Below are the code and all the weights of a small trained network. Each question names an input and a target symbol and asks about switching units off, where a switched-off unit gives its printed mean instead of its output.

import numpy as np


def w(rows, s, z=0):
    codes = np.array(rows[::2]) - 128.0
    scale = np.full(codes.shape[1], s)
    scale[-1] = z or s
    return codes * scale


def norm(h):
    return h / np.sqrt((h * h).mean(-1, keepdims=True) + 1e-5)


def f(y):
    return np.maximum(y, 0)


def softmax(a):
    e = np.exp(a - a.max(-1, keepdims=True))
    return e / e.sum(-1, keepdims=True)


def log_softmax(a):
    a = a - a.max(-1, keepdims=True)
    return a - np.log(np.exp(a).sum(-1, keepdims=True))


def net(x, mask):
    ids = ['ΓΦΩαβδεζηλμξπσ'.index(c) for c in x.split()]
    T = len(ids)
    res = E[ids] + P[:T]
    u = 0
    for l in range(3):
        q, k, v = (norm(res) @ M[l].T for M in (Q, K, V))
        z = softmax(np.where(np.tri(T) > 0, q @ k.T / 3**0.5, -1e9)) @ v
        res = res + np.where(mask[u], z, O[l][:, -1]) @ O[l][:, :-1]
        u += 1
        y = f(norm(res) @ A[l][:, :-1].T + A[l][:, -1])
        res = res + np.where(mask[u : u + 8], y, B[l][:, -1]) @ B[l][:, :-1]
        u += 8
    return log_softmax(norm(res)[-1] @ U[:, :-1].T + U[:, -1])


Q, K, V, O, A, B = {}, {}, {}, {}, {}, {}
E = w([
[144,130,153],'Γ',
[113,150,152],'Φ',
[129,190,90],'Ω',
[130,142,156],'α',
[119,154,161],'β',
[72,72,58],'δ',
[104,156,162],'ε',
[99,134,177],'ζ',
[111,119,190],'η',
[136,157,161],'λ',
[250,90,207],'μ',
[170,156,103],'ξ',
[81,147,165],'π',
[161,129,178],'σ',
],0.02)
P = w([
[44,230,122],'0',
[226,156,136],'1',
[216,122,158],'2',
[123,124,168],'3',
[121,96,172],'4',
[116,65,177],'5',
[103,114,115],'6',
[114,74,138],'7',
[104,88,116],'8',
[122,37,142],'9',
[111,98,87],'10',
[108,53,110],'11',
[126,2,134],'12',
[134,83,79],'13',
],0.008)
Q[0] = w([
[2,215,234],'0.h0',
[251,82,24],'0.h0',
[124,195,129],'0.h0',
],0.0085)
K[0] = w([
[225,189,254],'0.h0',
[12,96,21],'0.h0',
[73,163,139],'0.h0',
],0.007)
V[0] = w([
[111,152,171],'0.h0',
[138,102,81],'0.h0',
[255,193,235],'0.h0',
],0.0052)
O[0] = w([
[185,162,126,164],'0.h0',
[69,107,123,87],'0.h0',
[255,42,193,254],'0.h0',
],0.0058,0.0057)
A[0] = w([
[119,121,1,218],'0.n0',
[104,182,173,163],'0.n1',
[235,113,64,3],'0.n2',
[138,13,129,137],'0.n3',
[214,189,82,50],'0.n4',
[239,221,84,100],'0.n5',
[99,77,251,110],'0.n6',
[228,168,68,51],'0.n7',
],0.0084,0.0024)
B[0] = w([
[254,84,148,155],'0.n0',
[193,175,224,151],'0.n1',
[103,156,71,157],'0.n2',
[172,253,44,203],'0.n3',
[190,153,201,153],'0.n4',
[161,105,217,176],'0.n5',
[213,69,124,254],'0.n6',
[167,98,175,157],'0.n7',
],0.0096,0.0075)
Q[1] = w([
[2,131,197],'1.h0',
[135,128,102],'1.h0',
[208,149,78],'1.h0',
],0.047)
K[1] = w([
[163,245,254],'1.h0',
[106,110,109],'1.h0',
[111,58,81],'1.h0',
],0.035)
V[1] = w([
[165,93,61],'1.h0',
[138,41,106],'1.h0',
[254,128,145],'1.h0',
],0.025)
O[1] = w([
[94,192,61,181],'1.h0',
[79,197,146,168],'1.h0',
[254,190,28,251],'1.h0',
],0.022,0.026)
A[1] = w([
[120,181,176,33],'1.n0',
[57,114,153,251],'1.n1',
[183,113,137,70],'1.n2',
[121,112,211,52],'1.n3',
[112,4,125,41],'1.n4',
[72,130,109,96],'1.n5',
[68,119,89,116],'1.n6',
[167,99,165,154],'1.n7',
],0.023,0.0024)
B[1] = w([
[131,69,107,166],'1.n0',
[61,161,229,163],'1.n1',
[195,103,58,254],'1.n2',
[103,187,76,149],'1.n3',
[255,199,169,146],'1.n4',
[193,125,181,173],'1.n5',
[189,147,199,176],'1.n6',
[133,58,105,158],'1.n7',
],0.027,0.006)
Q[2] = w([
[157,106,88],'2.h0',
[2,226,125],'2.h0',
[106,147,125],'2.h0',
],0.033)
K[2] = w([
[170,163,123],'2.h0',
[130,3,153],'2.h0',
[159,121,129],'2.h0',
],0.043)
V[2] = w([
[148,86,203],'2.h0',
[128,98,141],'2.h0',
[170,253,194],'2.h0',
],0.032)
O[2] = w([
[185,106,156,29],'2.h0',
[148,141,143,81],'2.h0',
[106,4,81,254],'2.h0',
],0.033,0.0097)
A[2] = w([
[206,207,98,32],'2.n0',
[124,117,156,79],'2.n1',
[17,186,135,149],'2.n2',
[128,153,148,54],'2.n3',
[253,152,205,200],'2.n4',
[117,190,214,65],'2.n5',
[118,169,135,5],'2.n6',
[215,54,140,119],'2.n7',
],0.025,0.0025)
B[2] = w([
[75,103,254,254],'2.n0',
[113,142,141,131],'2.n1',
[155,67,47,149],'2.n2',
[117,151,102,137],'2.n3',
[214,50,80,176],'2.n4',
[159,187,49,153],'2.n5',
[76,104,97,143],'2.n6',
[136,92,12,183],'2.n7',
],0.038,0.022)
U = w([
[178,219,166,31],'Γ',
[7,178,150,86],'Φ',
[58,11,204,91],'Ω',
[133,139,51,227],'α',
[35,102,120,52],'β',
[160,92,214,26],'δ',
[207,62,91,221],'ε',
[191,131,210,41],'ζ',
[103,210,160,106],'η',
[192,165,196,34],'λ',
[76,198,134,67],'μ',
[16,82,106,1],'ξ',
[180,90,231,40],'π',
[149,200,169,44],'σ',
],0.016,0.0059)

Each question gives the input, a string of symbols that net reads in full, and the target symbol t.
The units are the heads (3 rows each of Q, K, V and O) and the neurons (one row each of A and B). Each row of codes is followed by its name. A weight is (code - 128) times the scale printed after its matrix; where a second scale follows, it is the last column's (O, A, B and U).
mask holds one flag per unit, layer by layer, with each layer's heads first. A switched-off unit (its flag False) gives its mean, the last column of its rows in O or B, instead of its output. The means were averaged over made-up inputs and are rounded, as every weight is.
A unit's drop is (log p(t) with every unit on - log p(t) with that unit switched off) / (log p(t) with every unit on - log p(t) with every unit switched off).
The circuit of an input: a set's keep is (log p(t) with only the set's units on - log p(t) with every unit switched off) / (log p(t) with every unit on - log p(t) with every unit switched off). Starting from the 12 units with the biggest drops (on a tie, the unit counted first), units are removed one at a time, each time the one whose removal leaves the highest keep (on an exact tie, the one counted first), for as long as the keep stays at least 0.8.
units of the circuit, in order: the units of the circuit, biggest drop first
unit that matters most: the unit with the biggest drop
top k neurons: the k neurons with the biggest drops, biggest first
k most important neurons of layer l: the k neurons of layer l with the biggest drops, biggest first
input δ σ π λ ζ α β Γ α ζ Ω σ, target Ω: units of the circuit, in order	1.h0, 0.h0
input δ π Γ α λ η, target Ω: top 2 neurons	0.n4, 1.n1
input σ η Γ η σ α ε η α δ λ μ η Γ, target ξ: 2 most important neurons of layer 2	2.n2, 2.n4
input Γ η δ η σ Ω Γ ζ ε λ Γ, target Φ: units of the circuit, in order	1.h0, 0.h0, 2.n4
input α Φ Γ ε ζ α Γ π δ Φ, target Γ: 2 most important neurons of layer 1	1.n7, 1.n2
input Ω δ ε Γ Ω η δ Γ ε ε, target α: top 3 neurons	0.n6, 2.n2, 0.n0
input Φ η λ α α δ Γ η π π, target π: top 2 neurons	0.n0, 0.n1
input α α δ ζ Γ λ π, target Γ: top 2 neurons	0.n6, 1.n7
input Γ α δ ζ α μ ε δ Γ α η ζ Γ α, target α: top 3 neurons	0.n0, 0.n6, 2.n2
input α μ δ π Ω ζ α λ π η ε β, target Γ: 2 most important neurons of layer 0	0.n6, 0.n0
input Φ μ ζ Γ λ π Γ Γ η π ε Φ δ π, target π: 2 most important neurons of layer 2	2.n0, 2.n4
input Φ μ δ α Γ Γ η ζ, target π: top 3 neurons	0.n0, 0.n1, 0.n6
input Γ π μ Φ β Ω Γ μ σ Φ δ, target Φ: unit that matters most	1.h0
input Γ σ Γ ζ η σ σ ζ η α σ δ η Ω, target Φ: top neuron	0.n0
input δ Γ Φ ε ζ Γ, target Ω: 2 most important neurons of layer 1	1.n1, 1.n3
input α α ε Φ λ μ Ω ξ ε Γ π δ, target Γ: 2 most important neurons of layer 2	2.n7, 2.n5
input α α β ε ξ β σ ξ δ, target Γ: top 3 neurons	0.n6, 1.n7, 0.n0
input ε δ β σ σ ε α, target π: 3 most important neurons of layer 0	0.n0, 0.n1, 0.n6
input σ η α π δ, target ξ: top 2 neurons	0.n0, 2.n2
input α δ η μ α α η η Φ ξ Γ, target Γ: unit that matters most	2.h0
input λ Γ Ω ξ η α Γ β Φ Ω Ω Γ λ, target α: 2 most important neurons of layer 2	2.n4, 2.n2
input σ δ α α, target ξ: 3 most important neurons of layer 2	2.n2, 2.n4, 2.n7
